Table B holds the same points as the rows below and some others, measured another way and shuffled. Each row below is followed by which row of B it is.
B, 72 rows:
[[  46   58  139   63 -521 -108   69  -51 -259  284  278  146   42  120
   -59   70  -59  -50  -83 -367 -453   21 -247  487  139   96  315   -6
  -399   35  -22 -372 -298]
 [-131    5  482  394 -225   67  307  107  320  182  -18  -35 -158   33
  -323   69 -274  -91 -175 -121 -246   74  -70   56    1   47  166   39
  -118 -316  255   -6  -67]
 [ 248  -25 -357 -211   49   67 -187 -282 -156 -286   48 -220  -15  -82
   242  -16  244  314  271  -69  290 -180  177 -173   -5  205  -28 -196
   -93   17 -215  -33   82]
 [ 238 -171  -21 -260  356  198 -291  340  -75 -270  -41  -57 -303 -339
    91  193 -115  176  106  -34  335 -286  188 -157 -322  212  134  -88
   -90 -219   63  304  336]
 [ 362    8 -493 -297   39  226 -141 -160   86 -318  -86 -198 -199 -184
   201  -66  206  492  299 -191  418 -262  324 -416  -20  298   53 -161
  -275   17 -332  136  186]
 [ 327  310  385   60  150 -318 -172  274  -50 -223   99  113 -456 -378
   156  471 -315 -349 -306  110  177 -133 -231   90   46    9  171  121
  -161 -112  631  123  179]
 [  45 -170  -88  -64  223  159 -184   87  -80 -235   61 -157  -47 -140
    50   81   56  143   83  -22  109 -113  171 -145 -173  157  -59 -153
   -63 -148 -119  108  143]
 [ -82 -108   58  138   35   67  -12  -91  -32 -116   98 -185   62   12
   -28   42   59   41   25   -7  -62   10   60  -30  -52   93  -82 -136
    -6 -161  -40  -47  -10]
 [-176  -82  390  276 -264   28  159  157   -6  236  179   54    1   74
  -250  101 -199 -136 -186 -203 -454   85 -146  306  -31   49  182   -4
  -201 -203  104 -156 -173]
 [-127 -132  492  244   51   49   60  250   41   66   64  -26 -115  -70
  -204  187 -269 -163 -150    2 -172    9  -76  158 -178   37  115  -10
    17 -342  304   56   44]
 [ 147   63 -241   -7   27   64  -78 -113   62 -269   59 -162  -82 -108
   111   45  144  172   39  -88  122  -76  157 -271   57  166  -83 -118
  -221    6 -176   30   61]
 [-128 -127  143  156   20    1  -33  -79 -146  -61  157 -151  115   42
   -36   79   31  -49   -3   11 -148   29  -19  111  -61   60  -63 -135
    29 -162   16 -113  -56]
 [-365 -144  466  487 -246  114  303  107  193  248  126  -56   83  166
  -399   20 -181 -136 -211 -154 -535  193  -79  172  -29   20   44  -32
  -102 -298   66 -132 -196]
 [-180   69  107  292 -198 -180  -42    2 -226    1  408   35  182   76
   -28  185   54 -288 -312 -129 -547  178 -199  286  177   -4 -106  -53
  -304   77  -65 -311 -272]
 [ 273  271   69  152   63  -23   93  -17  430 -292 -141 -138 -426 -260
    40  153 -115   56 -102   28  339 -104  113 -426  108  117   26   34
  -176 -141  255  220  200]
 [  48  -66  -56   36  -37   29   -6 -325  -81 -131   40 -250   75   55
    76  -31  150  169  193   -4  109  -53   70  -40   -2  122  -33 -168
    50 -117  -59 -109  -22]
 [ -24 -175  -86   -6   29  141  -63 -142 -102 -119   79 -209   90   24
    23  -28  137  192  161  -67   17  -57  133  -45  -97  149  -42 -184
   -22 -129 -179  -48   10]
 [ 107 -112  -72 -114   51   90 -160   36 -167 -130  102  -79  -56 -104
    78   94   38  131   88 -108   51 -130   73   19 -108  163   70 -124
  -144  -88  -80   -1   62]
 [ -42 -231   56  166   91  404  283 -306  513 -128 -349 -477  -95   41
  -194 -244   38  475  374   50  403  -89  389 -516 -193  201  -41 -187
   276 -461  -44  237  202]
 [ 294  163 -110   -8  150  112  -39  159  350 -330  -99  -86 -426 -329
    54  149  -77  155  -68  -82  321 -165  205 -468    5  188   33   -4
  -304  -92   46  293  259]
 [  98  -35   51    6 -172  130   49  108   61   52   39    4 -164  -76
   -86   47  -94  144    7 -257  -79 -101   44   21  -49  169  219  -33
  -292 -121  -45    1    0]
 [-298 -263   18  194 -283  136   95 -223 -202  167  250 -158  371  281
  -161 -120  169   98   82 -215 -471  126   -7  257  -17   97  -39 -206
   -94  -99 -328 -334 -284]
 [ 269 -120 -693 -306  295  340 -234 -265  103 -539 -106 -394  -70 -179
   261 -131  395  605  408  -60  560 -251  514 -671  -98  316 -207 -284
  -109   -2 -516  223  275]
 [ -33   12  184  239   21    7   82  -83  144 -124   15 -179  -69  -35
   -62   84  -38  -21  -46   47   17   20   32 -113    8   62  -56  -69
     2 -204  130   15   28]
 [  71  -71  574  151  268   88   25  408  240  -81 -133  -34 -429 -291
  -170  276 -424 -126 -131  104  193 -132   11  -75 -276   71  195   53
    84 -469  547  340  297]
 [  80  -27  100   42 -205   84   81  -13   38   73   30  -40 -116   -8
   -72   21  -79  125   47 -200  -65  -70    8   71  -20  148  204  -45
  -196 -148   12  -56  -33]
 [ 154 -241 -547 -288  341  301 -280 -261  -95 -467  -45 -399   63 -112
   239 -104  372  503  424   15  461 -223  428 -454 -190  269 -218 -314
    49  -70 -437  151  234]
 [-283 -183  203  271 -252  115  134   33  -59  199  225  -37  183  166
  -246   -2  -24  -31  -99 -230 -520  128  -53  247  -29   75   43  -99
  -190 -148 -147 -221 -232]
 [-206 -220  179  188 -114  159   83   26  -30  101  121 -106  114   98
  -193   -3  -32   46   -5 -149 -298   48   21  131 -112  101   37 -121
   -74 -213  -94 -104 -104]
 [  89  194  157   40 -182 -395 -260  127 -556   -9  500  233   21  -80
   180  391  -56 -424 -349 -129 -438   33 -393  565  174  -15  110   17
  -389  177  181 -354 -219]
 [ 244  188  -65   14  -55  -99  -43 -160   28 -216   49 -108 -182 -130
   152  117   38   63    7  -39  184  -91    9 -124  125  120   39  -49
  -182  -10   87  -22   47]
 [-482 -227  151  374 -224  -22   37 -155 -342  147  441 -115  512  316
  -171   11  166 -189 -143 -116 -736  274 -148  412   43  -12 -208 -194
   -74  -50 -259 -443 -386]
 [ -16 -304  300  -45  -52  218    4  204 -108  182   11  -21  -86  -27
  -179   40 -197  135  128 -180  -82 -133   12  244 -298  158  309  -81
   -24 -342   92   26   47]
 [  73   78  223  132  -10  -67  -36  166    4  -80  116   22 -184 -152
   -18  228 -150 -135 -183  -52  -77  -35  -79   58   -2   65   90    5
  -192 -124  211   16   30]
 [  88 -107  184  -31  112  108 -110  315  -30  -58   48   17 -221 -205
   -54  191 -186   16  -55 -102   10 -136   33   35 -196  138  174  -33
  -160 -213  130  135  136]
 [ 277 -149 -581 -347  511  274 -396  -45  -41 -620  -54 -330 -129 -313
   311   34  302  440  302   47  580 -282  456 -589 -202  276 -233 -265
   -60  -30 -361  311  363]
 [ 261  125   50  -97  -89  -77 -144  223 -137  -59  155  141 -260 -219
    88  246 -140  -51 -132 -206  -39 -139  -97  140   20  139  245   27
  -389    7  120  -13   33]
 [-134  -87  262  201 -330   53  136  113  -57  246  195   66   30  100
  -216   54 -128  -53 -127 -279 -457   61 -122  313   -4   88  202  -23
  -277 -139  -20 -200 -197]
 [ 305 -218 -910 -514  147  376 -330 -362 -178 -446   -4 -354   95  -88
   341 -221  530  748  567 -214  469 -294  509 -483 -106  376 -130 -355
  -201  122 -769   54  169]
 [ -54 -174 -339 -100  -52   47 -224 -258 -428 -144  304 -173  327  109
   164  -22  340  161  159 -140 -181   -8   65  129    0  144 -147 -253
  -149  100 -430 -277 -153]
 [ 191   93   65   -5 -335   15   80   27   21  122   70   76 -197  -50
   -42   60 -112  102  -21 -307 -109  -91  -60  132   73  160  312   16
  -382  -45   23 -103  -77]
 [ 215 -274 -792 -432  311  371 -351 -299 -158 -503  -14 -406  105 -113
   310 -171  494  655  522  -82  487 -274  513 -508 -187  336 -222 -365
   -65   33 -667  130  224]
 [-131   10  293  335  129 -108   32 -119   36 -182   95 -212   17  -16
   -25  156  -22 -193 -124  194  -32   90  -52  -33   17  -20 -184  -86
   144 -218  253  -31    3]
 [ -40  262  279  367 -371 -201  151  107   66  120  277  155 -102   -7
  -133  219 -167 -309 -425 -225 -498  148 -251  221  268    7  111   88
  -466   35  145 -225 -240]
 [ 133  -33 -314  -69  110  130 -126 -169   21 -318   33 -236  -31  -97
   140   -3  210  264  150  -56  204 -109  234 -307  -12  190 -124 -176
  -133  -24 -251   52  100]
 [-374 -234  513  375 -232   58  173  155 -102  314  233    9  172  183
  -344   76 -192 -199 -189 -157 -615  164 -176  430 -107    6  111  -50
   -60 -285   88 -219 -235]
 [-297    2  569  538 -227  -31  286  161  208  203  148    9  -27   80
  -351  140 -264 -293 -349  -90 -509  199 -173  195   40  -25   53   43
  -137 -270  253 -110 -176]
 [  67 -278   46 -316   33  -27 -417  258 -751   51  372  134  108  -82
   140  233  -25  -55   56 -185 -247 -163 -161  595 -254  128  236 -135
  -174  -34  -46 -197  -45]
 [-123  -83  202  291   37  178  166   42  324  -73  -52 -192 -100  -35
  -205   19  -86   61  -57  -19  -33   33  133 -233  -72   96  -50  -71
   -31 -294   46  115   59]
 [ -38 -171 -391  -40  117  202 -140 -261  -87 -300  103 -312  192   23
   108  -82  339  295  207  -59   65  -44  269 -266  -40  185 -252 -264
   -71  -11 -440  -42   20]
 [ 108  140 -309   79   28  -28  -73 -302   52 -360  105 -242   17  -58
   179   33  265  119   21   -7  118   -5  137 -320  179  124 -237 -148
  -177   80 -205  -58   -3]
 [  74  -73  338   80  219   50  -60  254   75 -125  -32  -69 -273 -223
   -56  219 -240  -65  -61   68  150 -119   22  -42 -205   91  110  -20
    33 -329  346  210  217]
 [ -87 -133  318  211 -151  222  205  193  250  158  -36  -39 -159  -16
  -293   16 -225   80  -48 -200 -179  -17   52   13 -133  134  202  -15
  -151 -315   71   64    6]
 [ 225  243  118  136  175 -181  -69  -80  118 -354    2 -157 -274 -233
   160  246  -52 -113 -118  172  296  -71  -11 -230   96   50  -76  -13
   -25  -99  335  111  155]
 [  80  -78  314   -1   58  -28 -104  204 -168   -5   90   15 -160 -143
   -13  222 -206  -93  -50  -33  -16 -109  -98  224 -164   80  198  -25
   -44 -226  286   21   74]
 [ 242  366   65  119 -153 -263  -66   97    2 -150  210  124 -273 -203
   123  308 -101 -229 -323 -126 -103  -16 -177   40  252   55   92   79
  -453  114  202  -76  -46]
 [ -77 -358  286    2   36  278   37  138  -27  114  -56 -126  -50   -9
  -194   -7 -156  184  182  -96   -1 -115  101  116 -341  159  204 -119
   100 -402   70   86   92]
 [   1  -36   24   28   18  -72 -182   59 -286 -110  271   -7   46  -65
    82  191   31  -99  -98  -75 -190  -10  -79  180  -14   73  -22  -94
  -184   -9  -21 -130  -56]
 [ 292  374   -3  -20 -340 -389 -166   33 -349  -27  392  246 -145 -128
   224  330  -35 -271 -303 -245 -286  -25 -334  386  316   52  209   72
  -570  267  126 -316 -201]
 [ 345 -177 -526 -393  360  377 -249 -101  104 -480 -202 -333 -211 -271
   228  -81  228  610  446  -36  683 -342  497 -600 -241  330  -48 -237
   -39 -133 -331  343  383]
 [-213  275  823  750 -446  -80  520  447  619  351   68  224 -367  -37
  -534  247 -565 -452 -670 -237 -641  242 -279  130  195  -50  255  262
  -445 -289  495  -11 -180]
 [  18 -139 -360  -77  -90  114  -72 -448 -199 -164  115 -303  246  131
   142 -150  359  335  310 -100   57  -52  169  -79   22  182 -122 -260
   -36   13 -392 -204  -88]
 [ -55  -26   97  189  -62   88   70   36  128  -46   78  -93  -57  -31
  -108   62  -38   21  -82 -109 -135   20   46  -72   -3  103    2  -64
  -180 -141  -27   -4  -20]
 [-218 -149  167  214  -86    4   -9  -28 -200   37  252  -89  196  106
   -95   79   31 -104  -86  -70 -368  101  -79  241  -30   40  -60 -125
   -63 -119  -54 -206 -159]
 [ -79  119  267  277 -325 -149   65  166  -86  153  309  152  -24   14
  -124  211 -144 -266 -347 -241 -529  116 -247  337  151   25  135   45
  -413    1   86 -249 -235]
 [ 277  196   74   92   44   79   76  146  436 -213 -148  -59 -466 -290
   -22  144 -181  103  -89  -76  289 -135  133 -390   25  163  124   48
  -263 -168  201  269  222]
 [ 135  -31  238  100  385  216    1  355  449 -293 -219 -145 -478 -370
  -107  192 -268   74  -70   84  382 -172  235 -467 -235  147   38    1
    -7 -384  300  474  396]
 [-120   56  281  421  312   38   94   85  422 -328  -62 -257 -193 -175
  -122  175 -111 -145 -225  226  110   73  130 -426  -28   12 -266  -40
    83 -302  260  257  184]
 [-108 -208 -244   67  165  246  -50 -220   58 -275   29 -361  150   24
    11  -99  257  281  193   -4   92  -19  297 -329  -99  169 -260 -256
    30 -138 -341   38   56]
 [ -45   -1  297  203  -31  -56   11   94  -31  -15  137  -29  -66  -52
   -76  182 -132 -161 -153  -29 -173   27  -96  131  -21   39   50  -23
   -90 -176  198  -52  -29]
 [-484  -29  800  723 -369  -37  402  280  224  405  232  103   47  177
  -529  159 -378 -451 -503 -163 -838  320 -291  401   50  -85  100   89
  -186 -320  302 -212 -310]
 [ 236  100  -44  -38  166   46 -124  154  137 -289   -5  -64 -313 -282
    94  190  -63   69  -59  -38  236 -150  120 -269  -36  155   35  -35
  -227  -86   82  204  208]]
Rows of B count from 0, top down.

[-118 -525  -39 -119 -197  132  -66   35  171 -208  -15  200  130   56
  172  -35 -415   75 -605  322  -71   61   37  -86 -159 -181 -628  424
 -288]
32
[ 168  409   34  178  -72  164 -184 -107  -83  228   84   71   47  -26
  -97  104  383  227 -126  104 -265  -35   -7  199 -281    5 -354 -257
   22]
40
[ -59    9  135  -65 -283   92  -46  172  337 -136 -285  167  297  -15
   82  -85 -339  123 -530  228  -34   30  224 -181  -48   10 -671  216
 -283]
4
[ 230  -34 -178   68  -82  130 -113  -14  -69  203  202   68   75  -74
  -81    5  120   23   60 -223   20  154  -33  276 -171   28 -162 -225
 -147]
54
[ -46   -2  138  -71 -297   81  -53  120  275 -121 -272  174  297   12
   86  -55 -337  131 -527  243  -47   39  213 -187  -99   -9 -648  208
 -286]
20
[ 239  190  -17  -22   72   70  -97 -278 -249  270  342   34   65  -25
 -223  283  163 -117  300 -281   22  114 -356  322  -87    5  543 -408
  -26]
68
[ 167  -15 -277  106  -10  173  -88  308  234  160  120  -70   35 -221
 -122 -266  170  -45  137 -443  160  161   75  365  107  141 -299 -249
 -101]
5
[ -18 -369  -25 -174 -274   42   -7  191  279 -123 -164  129  308  -27
   67 -146 -532  -56 -343  -65  203  201  165 -103   19    5 -418  207
 -392]
6
[  37  107   96  -72  -76   67  -64  -21   98   44  -10   62  181  -26
  -90   70 -111  -32 -108  -57   22   67  -75   59    9   18   -7  -94
 -122]
62
[ -23 -288  -90 -118  -90  102  -18  187  286  -98    4   64  160  -82
    3 -120 -329 -110 -189 -125  162  139  -11   74  128    6 -219  119
 -252]
23
[  17 -341  -25  -57 -223  -38 -185 -104 -192  237  -51  -67  169   94
  -51 -128  -54   79 -173 -209   69  250  161   84 -327  -76 -297 -131
  -90]
47
[-250 -385  105 -223 -145   33  -27  198  384 -206 -221   23  226   -1
   52 -180 -517  -79 -465   41  143   99   75 -127  161  -62 -346  302
 -211]
44
[  63 -117  -77 -103  -50  165   22  132  301 -148  113  185  146 -112
    5   52 -320 -129 -150   -5   90   60 -147   84  156   15  -99  128
 -292]
24
[-287  108  463 -359   83  -86  -26 -216  123  -73 -115  -63  231   93
 -185  240 -402 -250 -135  -12   96    6 -372  -98  287  -69  709  -31
   47]
9
[  16 -240  -87  -78 -117   81  -62  140  175    9    5   28  150  -67
  -26 -129 -206  -58 -145 -175  139  161   37  109   27   14 -247   14
 -204]
69
[-222  -38  295 -214  -47  -42  -89  -99  105  -12 -150  -63  196   78
 -102   45 -265  -80 -261   12   37   53 -109  -68   74  -74  142    7
    3]
17
[ -73 -132  140 -123   13   -9 -165 -320 -244  167  133  -54   60  127
 -131  162    8  -26  -88  -46  -53   91 -240  134 -177 -153  259 -147
   72]
21
[-209  -27  280 -243  -12   -7  -37  -65  191  -99 -106    0  197   43
  -90   98 -352 -138 -247   40   62   26 -195  -69  179  -66  227   67
  -54]
70
[ -17 -500  -83 -191 -285   13  -15  211  245  -80 -161   73  309  -29
   55 -221 -548  -90 -284 -200  285  270  200  -67   17    9 -395  168
 -387]
11
[ 215   87 -113   58  -26  160  -93  -81  -54  142  246  122   57  -67
  -87  135  120   12   37  -87  -54   71 -155  260 -129    1  -43 -182
 -128]
3
[-152  197  257    1    7   14 -236 -220 -131  209  -58 -134   35  106
 -150   48  260  151 -236   81 -217  -23  -67   94 -206 -109  -90 -201
  229]
0
[ 209  295  -10    3  108  115  -77 -178 -106  207  315   43   45  -78
 -217  253  185 -119  277 -240    3   51 -352  323   19   44  470 -377
   -8]
51
[-150 -458  -89 -105 -128  191  -17  262  447 -312  -44  183  103  -65
  165 -148 -441    9 -583  261   -7   22   40  -46   84 -103 -697  472
 -299]
1
[  59  285   62   86  -31   97 -166  -27    0  216   16  -54   66  -40
 -150   -8  276  108  -56  -91 -112   24   -5  201 -115   26 -184 -277
   66]
36
[-334  529  567 -240  132   15  -16  -62  386 -172 -226  -34  196   12
 -182  225 -239 -142 -274  225  -70 -194 -327 -139  415   -4  449   14
  130]
65
[ -46   10   -4   23 -117   98 -119  216  257   54 -135  -51  128  -81
  -54 -229    2   74 -236 -106   20   78  168   90   13   46 -505  -50
  -63]
43
[ 238  471  117   56  128   12 -209 -486 -510  507  348 -104    3   54
 -346  353  517  -18  431 -327 -103   81 -389  406 -250  -13  723 -692
  225]
61
[ -83  -32  153 -105   36   30 -144 -254 -134  112  116  -23   51   88
 -124  165   15  -17 -124   16  -91   35 -249  122 -106 -131  210 -109
   72]
27
[-199 -750 -306 -132  -71  176   -1  577  647 -288  -63  -22   69 -192
  113 -511 -480 -152 -383 -200  293  177  167   99  334    4 -708  400
 -294]
53
[ 278  122 -204  225   91  205 -238 -312 -403  367  492   40 -175   -8
 -135  208  609  174  121  -46 -293   24 -258  490 -429 -103  -63 -373
  120]
38
